Here is a tiny trained network, its code and every weight. The questions are about switching its units off for an input and a class, where a switched-off unit gives its printed mean instead of its output.

import numpy as np


def w(rows, s, z=0):
    codes = np.array(rows[::2]) - 128.0
    scale = np.full(codes.shape[1], s)
    scale[-1] = z or s
    return codes * scale


def f(y):
    return np.maximum(y, 0)


def log_softmax(a):
    a = a - a.max(-1, keepdims=True)
    return a - np.log(np.exp(a).sum(-1, keepdims=True))


def net(x, mask):
    res = np.array(x, float).reshape(1, 5) / 4 @ E
    y = f(res @ A[0][:, :-1].T + A[0][:, -1])
    res = res + np.where(mask, y, B[0][:, -1]) @ B[0][:, :-1]
    return log_softmax(res[-1] @ U[:, :-1].T + U[:, -1])


A, B = {}, {}
E = w([
[214,248,96,1],'x0',
[129,130,126,132],'x1',
[36,242,232,161],'x2',
[23,155,16,93],'x3',
[132,136,121,146],'x4',
],0.0068)
A[0] = w([
[110,155,106,94,9],'N0',
[112,148,111,138,144],'N1',
[104,141,97,137,78],'N2',
[157,149,134,108,37],'N3',
[159,103,95,136,135],'N4',
[127,150,127,134,137],'N5',
[142,99,115,121,138],'N6',
[124,69,148,171,25],'N7',
[96,110,108,145,83],'N8',
[151,132,148,131,43],'N9',
[105,134,96,127,79],'N10',
[188,90,83,117,107],'N11',
[71,113,100,114,48],'N12',
[218,110,214,148,70],'N13',
[192,31,57,108,157],'N14',
[42,143,25,106,97],'N15',
[77,101,103,140,60],'N16',
[108,102,124,130,97],'N17',
[165,123,184,141,102],'N18',
[251,107,231,158,81],'N19',
[184,180,121,82,59],'N20',
[73,203,231,137,100],'N21',
[153,120,152,126,75],'N22',
[160,190,116,83,7],'N23',
[78,172,168,138,107],'N24',
[110,148,163,107,155],'N25',
[205,204,101,83,12],'N26',
[156,114,153,149,68],'N27',
[70,195,179,144,152],'N28',
[35,149,20,103,78],'N29',
[166,155,144,112,82],'N30',
[146,175,125,83,60],'N31',
[171,75,63,134,93],'N32',
[130,135,117,160,37],'N33',
[150,138,98,162,133],'N34',
[113,112,131,152,52],'N35',
[165,59,84,115,154],'N36',
[86,92,142,164,6],'N37',
[124,84,165,154,96],'N38',
[62,47,132,186,12],'N39',
[104,64,158,172,84],'N40',
],0.015,0.0024)
B[0] = w([
[159,111,106,122,162],'N0',
[120,137,124,115,152],'N1',
[127,131,128,105,152],'N2',
[138,94,137,145,155],'N3',
[109,160,128,148,169],'N4',
[117,126,131,137,146],'N5',
[111,140,139,136,158],'N6',
[156,87,133,153,190],'N7',
[149,108,125,135,158],'N8',
[114,117,121,105,143],'N9',
[130,129,118,102,152],'N10',
[94,164,145,157,196],'N11',
[138,126,115,96,165],'N12',
[134,139,97,24,219],'N13',
[53,198,137,176,244],'N14',
[152,146,93,25,227],'N15',
[160,110,123,117,168],'N16',
[142,120,120,145,150],'N17',
[143,143,113,80,178],'N18',
[149,159,84,1,248],'N19',
[173,76,143,184,204],'N20',
[59,206,137,174,249],'N21',
[134,137,118,105,149],'N22',
[151,69,145,174,197],'N23',
[82,163,134,157,199],'N24',
[107,139,134,143,168],'N25',
[162,42,141,200,224],'N26',
[136,125,123,96,158],'N27',
[73,187,143,165,228],'N28',
[149,143,110,9,233],'N29',
[148,94,122,132,166],'N30',
[153,83,142,166,187],'N31',
[77,172,135,157,199],'N32',
[129,122,137,130,134],'N33',
[125,140,135,127,142],'N34',
[138,107,137,141,152],'N35',
[90,175,161,153,205],'N36',
[152,85,138,161,179],'N37',
[157,89,133,140,182],'N38',
[177,54,146,194,228],'N39',
[163,70,133,165,207],'N40',
],0.034,0.011)
U = w([
[51,200,165,247,210],'0',
[203,110,74,55,155],'1',
[226,2,154,253,3],'2',
],0.0078,0.0019)

Each question gives the input, the list of numbers given to net, and the class t.
The units are the neurons (one row each of A and B). Each row of codes is followed by its name. A weight is (code - 128) times the scale printed after its matrix; where a second scale follows, it is the last column's (A, B and U).
mask holds one flag per neuron, in row order. A switched-off neuron (its flag False) gives its mean, the last column of its row in B, instead of its output. The means were averaged over made-up inputs and are rounded, as every weight is.
A unit's drop is (log p(t) with every unit on - log p(t) with that unit switched off) / (log p(t) with every unit on - log p(t) with every unit switched off).
The circuit of an input: a set's keep is (log p(t) with only the set's units on - log p(t) with every unit switched off) / (log p(t) with every unit on - log p(t) with every unit switched off). Starting from the 12 units with the biggest drops (on a tie, the unit counted first), units are removed one at a time, each time the one whose removal leaves the highest keep (on an exact tie, the one counted first), for as long as the keep stays at least 0.8.
circuit, biggest first: the units of the circuit, biggest drop first
unit that matters most: the unit with the biggest drop
top k neurons: the k neurons with the biggest drops, biggest first
drop of u: that unit's drop, to one decimal
input [5,3,-6,-4,2], class 0: circuit, biggest first	N14
input [-5,4,-6,-8,8], class 1: top 2 neurons	N19; N13
input [8,-1,4,-8,7], class 1: top 3 neurons	N19; N13; N39
input [2,5,-1,0,-2], class 2: top 3 neurons	N21; N28; N14
input [-6,-3,-6,-8,8], class 1: top 2 neurons	N19; N13
input [7,-5,1,6,0], class 2: top 3 neurons	N26; N19; N23
input [7,-2,-6,-5,4], class 2: top 3 neurons	N26; N20; N21
input [3,0,-8,8,7], class 0: top 2 neurons	N14; N32
input [-3,4,6,-7,0], class 1: top 3 neurons	N19; N13; N14
input [5,-5,2,6,5], class 1: top 2 neurons	N29; N15
input [7,2,-4,-6,-2], class 2: top 3 neurons	N26; N20; N29
input [6,7,-4,5,0], class 2: top 2 neurons	N26; N19
input [-6,8,-5,7,0], class 1: top 2 neurons	N29; N15
input [-1,3,4,5,5], class 1: unit that matters most	N29
input [-6,4,-7,-6,-8], class 0: drop of N14	4.4
input [-8,-6,0,3,8], class 2: drop of N21	0.0
input [3,-7,-7,-6,-3], class 0: drop of N14	3.2
